Below are the code and all the weights of a small trained network. Each question names an input and a target symbol and asks about switching units off, where a switched-off unit gives its printed mean instead of its output.

import numpy as np


def w(rows, s, z=0):
    codes = np.array(rows[::2]) - 128.0
    scale = np.full(codes.shape[1], s)
    scale[-1] = z or s
    return codes * scale


def norm(h):
    return h / np.sqrt((h * h).mean(-1, keepdims=True) + 1e-5)


def f(y):
    return y / 2 * (1 + np.tanh(0.7978845608 * (y + 0.044715 * y**3)))


def softmax(a):
    e = np.exp(a - a.max(-1, keepdims=True))
    return e / e.sum(-1, keepdims=True)


def log_softmax(a):
    a = a - a.max(-1, keepdims=True)
    return a - np.log(np.exp(a).sum(-1, keepdims=True))


def net(x, mask):
    ids = ['αδεζημξφψω'.index(c) for c in x.split()]
    T = len(ids)
    res = E[ids] + P[:T]
    u = 0
    for l in range(3):
        r = norm(res)
        for j in range(3):
            rows = slice(3 * j, 3 * j + 3)
            q, k, v = (r @ M[l][rows].T for M in (Q, K, V))
            z = softmax(np.where(np.tri(T) > 0, q @ k.T / 3**0.5, -1e9)) @ v
            o = O[l][rows]
            res = res + np.where(mask[u + j], z, o[:, -1]) @ o[:, :-1]
        u += 3
        y = f(norm(res) @ A[l][:, :-1].T + A[l][:, -1])
        res = res + np.where(mask[u : u + 4], y, B[l][:, -1]) @ B[l][:, :-1]
        u += 4
    return log_softmax(norm(res)[-1] @ U[:, :-1].T + U[:, -1])


Q, K, V, O, A, B = {}, {}, {}, {}, {}, {}
E = w([
[100,203,108],'α',
[139,85,53],'δ',
[114,84,109],'ε',
[114,86,3],'ζ',
[170,76,240],'η',
[82,207,183],'μ',
[104,145,97],'ξ',
[60,220,180],'φ',
[87,104,165],'ψ',
[249,36,163],'ω',
],0.0084)
P = w([
[2,96,179],'0',
[2,77,156],'1',
[29,90,148],'2',
[82,103,119],'3',
[115,122,126],'4',
[165,131,101],'5',
[206,143,84],'6',
[234,127,70],'7',
[250,140,85],'8',
],0.0016)
Q[0] = w([
[137,118,91],'0.h1',
[190,107,178],'0.h1',
[168,140,124],'0.h1',
[91,232,3],'0.h2',
[6,234,127],'0.h2',
[248,38,104],'0.h2',
[112,177,93],'0.h3',
[25,169,126],'0.h3',
[166,106,165],'0.h3',
],0.0035)
K[0] = w([
[126,131,123],'0.h1',
[168,89,164],'0.h1',
[101,111,152],'0.h1',
[254,28,107],'0.h2',
[111,2,198],'0.h2',
[168,215,64],'0.h2',
[130,213,155],'0.h3',
[95,206,73],'0.h3',
[203,140,110],'0.h3',
],0.0041)
V[0] = w([
[128,128,127],'0.h1',
[128,128,128],'0.h1',
[86,140,127],'0.h1',
[77,76,165],'0.h2',
[174,252,115],'0.h2',
[101,100,216],'0.h2',
[127,127,128],'0.h3',
[24,133,82],'0.h3',
[129,128,126],'0.h3',
],0.0037)
O[0] = w([
[128,129,127,129],'0.h1',
[128,128,128,128],'0.h1',
[148,91,94,165],'0.h1',
[139,39,139,186],'0.h2',
[57,239,78,21],'0.h2',
[66,2,176,123],'0.h2',
[129,128,128,129],'0.h3',
[182,74,38,254],'0.h3',
[127,130,128,128],'0.h3',
],0.0023,0.0022)
A[0] = w([
[57,225,126,176],'0.n1',
[142,80,146,163],'0.n2',
[101,254,205,139],'0.n3',
[149,102,134,253],'0.n4',
],0.008,0.0039)
B[0] = w([
[58,106,72,196],'0.n1',
[107,171,110,187],'0.n2',
[105,3,29,170],'0.n3',
[76,162,102,252],'0.n4',
],0.007,0.0032)
Q[1] = w([
[147,147,137],'1.h1',
[98,109,144],'1.h1',
[120,141,127],'1.h1',
[67,78,131],'1.h2',
[241,200,119],'1.h2',
[166,155,72],'1.h2',
[194,106,191],'1.h3',
[161,1,240],'1.h3',
[177,243,112],'1.h3',
],0.0064)
K[1] = w([
[149,101,145],'1.h1',
[128,124,101],'1.h1',
[119,124,131],'1.h1',
[75,111,149],'1.h2',
[218,189,88],'1.h2',
[117,173,57],'1.h2',
[56,30,207],'1.h3',
[4,1,126],'1.h3',
[186,137,171],'1.h3',
],0.0067)
V[1] = w([
[128,122,130],'1.h1',
[128,128,128],'1.h1',
[128,128,128],'1.h1',
[128,129,128],'1.h2',
[137,32,137],'1.h2',
[131,254,107],'1.h2',
[197,92,70],'1.h3',
[128,128,128],'1.h3',
[128,129,128],'1.h3',
],0.0039)
O[1] = w([
[121,130,116,132],'1.h1',
[128,128,128,128],'1.h1',
[128,128,128,128],'1.h1',
[129,128,128,127],'1.h2',
[117,206,84,212],'1.h2',
[158,30,196,3],'1.h2',
[6,164,227,166],'1.h3',
[128,128,128,128],'1.h3',
[130,128,130,127],'1.h3',
],0.0026,0.0012)
A[1] = w([
[192,104,91,98],'1.n1',
[164,121,254,37],'1.n2',
[232,74,212,76],'1.n3',
[108,106,121,4],'1.n4',
],0.0073,0.0022)
B[1] = w([
[92,145,148,143],'1.n1',
[42,131,108,213],'1.n2',
[87,3,54,254],'1.n3',
[155,134,146,84],'1.n4',
],0.0062,0.0012)
Q[2] = w([
[166,130,231],'2.h1',
[110,123,24],'2.h1',
[138,182,29],'2.h1',
[1,250,106],'2.h2',
[170,22,102],'2.h2',
[53,93,60],'2.h2',
[92,219,73],'2.h3',
[183,95,179],'2.h3',
[216,156,169],'2.h3',
],0.0096)
K[2] = w([
[138,9,113],'2.h1',
[146,231,157],'2.h1',
[120,200,155],'2.h1',
[222,126,118],'2.h2',
[68,168,196],'2.h2',
[169,140,180],'2.h2',
[92,173,182],'2.h3',
[137,58,97],'2.h3',
[69,46,123],'2.h3',
],0.012)
V[2] = w([
[128,128,128],'2.h1',
[56,91,206],'2.h1',
[182,78,136],'2.h1',
[97,213,154],'2.h2',
[128,128,128],'2.h2',
[5,195,177],'2.h2',
[105,32,56],'2.h3',
[125,235,149],'2.h3',
[114,253,190],'2.h3',
],0.0046)
O[2] = w([
[128,128,128,128],'2.h1',
[117,49,208,112],'2.h1',
[146,93,82,35],'2.h1',
[74,184,119,92],'2.h2',
[128,128,128,128],'2.h2',
[2,182,218,185],'2.h2',
[212,176,135,254],'2.h3',
[70,125,153,102],'2.h3',
[11,91,176,64],'2.h3',
],0.0051,0.0032)
A[2] = w([
[106,2,83,193],'2.n1',
[139,106,144,3],'2.n2',
[216,190,144,150],'2.n3',
[88,143,203,54],'2.n4',
],0.0084,0.0038)
B[2] = w([
[162,61,181,253],'2.n1',
[121,141,2,88],'2.n2',
[140,146,217,182],'2.n3',
[114,23,86,118],'2.n4',
],0.0065,0.0038)
U = w([
[127,120,36,75],'α',
[222,152,100,123],'δ',
[152,164,252,129],'ε',
[190,132,36,33],'ζ',
[142,99,199,190],'η',
[134,101,92,117],'μ',
[68,185,108,255],'ξ',
[109,108,91,120],'φ',
[4,114,211,9],'ψ',
[227,77,139,166],'ω',
],0.014,0.0046)

Each question gives the input, a string of symbols that net reads in full, and the target symbol t.
The units are the heads (3 rows each of Q, K, V and O) and the neurons (one row each of A and B). Each row of codes is followed by its name. A weight is (code - 128) times the scale printed after its matrix; where a second scale follows, it is the last column's (O, A, B and U).
mask holds one flag per unit, layer by layer, with each layer's heads first. A switched-off unit (its flag False) gives its mean, the last column of its rows in O or B, instead of its output. The means were averaged over made-up inputs and are rounded, as every weight is.
A unit's drop is (log p(t) with every unit on - log p(t) with that unit switched off) / (log p(t) with every unit on - log p(t) with every unit switched off).
The circuit of an input: a set's keep is (log p(t) with only the set's units on - log p(t) with every unit switched off) / (log p(t) with every unit on - log p(t) with every unit switched off). Starting from the 12 units with the biggest drops (on a tie, the unit counted first), units are removed one at a time, each time the one whose removal leaves the highest keep (on an exact tie, the one counted first), for as long as the keep stays at least 0.8.
units of the circuit, in order: the units of the circuit, biggest drop first
most important unit: the unit with the biggest drop
top k neurons: the k neurons with the biggest drops, biggest first
top k neurons in layer l: the k neurons of layer l with the biggest drops, biggest first
heads that matter: for each layer, one digit per head in row order, 1 if its drop is at least 0.15 and else 0, layers parted by /
input ξ δ δ ω ξ, target δ: top neuron	0.n1
input ξ ω ξ ξ ψ ξ ξ ζ, target ξ: units of the circuit, in order	1.n3, 2.h2, 0.n3, 2.h3
input ζ ε ξ μ ξ δ ξ ε ε, target ε: top 2 neurons	0.n1, 2.n3
input ξ ζ ψ μ δ ε ξ ξ δ, target ξ: heads that matter	000 / 000 / 001
input ε ω ξ ζ ε ψ ε, target ψ: units of the circuit, in order	1.n3, 0.n3, 2.h3
input η ξ δ ω η ξ, target δ: heads that matter	000 / 000 / 010
input η ξ ξ ξ ε ε ε ε α, target α: top 2 neurons	0.n3, 0.n1
input ξ ξ δ η ψ ω ε ψ η, target ψ: units of the circuit, in order	1.n3, 2.h2, 0.n3
input ψ ξ ε δ, target ξ: top 4 neurons	1.n3, 0.n3, 0.n1, 2.n1
input η ξ ξ μ μ ω η δ ε, target δ: top 3 neurons	0.n3, 1.n3, 2.n1
input η ε ε ξ ξ ε δ, target δ: heads that matter	000 / 001 / 000
input ε ζ ε δ ξ ψ ζ ε, target ψ: units of the circuit, in order	0.n3, 1.n3, 2.h3
input ε ε α ε ξ α ξ ξ, target ξ: top 4 neurons	1.n3, 0.n3, 2.n1, 0.n1
input η ξ ω ζ ω ψ, target ω: units of the circuit, in order	2.h2
input ξ μ ψ δ, target ψ: top 2 neurons	1.n3, 0.n3
input ξ δ ξ ε ψ ξ ω α ξ, target ω: heads that matter	010 / 011 / 011
input ε ξ ε ξ α ε, target ξ: top 4 neurons	1.n3, 2.n1, 0.n3, 0.n4
input ζ ξ ψ ξ, target ψ: top 3 neurons	0.n3, 1.n3, 0.n1
input α ξ ξ η δ η η ε ε, target ε: top 2 neurons	1.n3, 2.n3
input ε ε δ ε ξ ψ ε α, target ψ: top 2 neurons	0.n3, 1.n3
input ε ε ξ ε ω ε, target δ: most important unit	2.h2
input ψ φ ξ δ η ξ ξ ξ, target ξ: top 3 neurons	0.n3, 1.n3, 2.n1
input ζ η ε ξ ψ δ ω α ξ, target ω: top 2 neurons in layer 2	2.n3, 2.n1
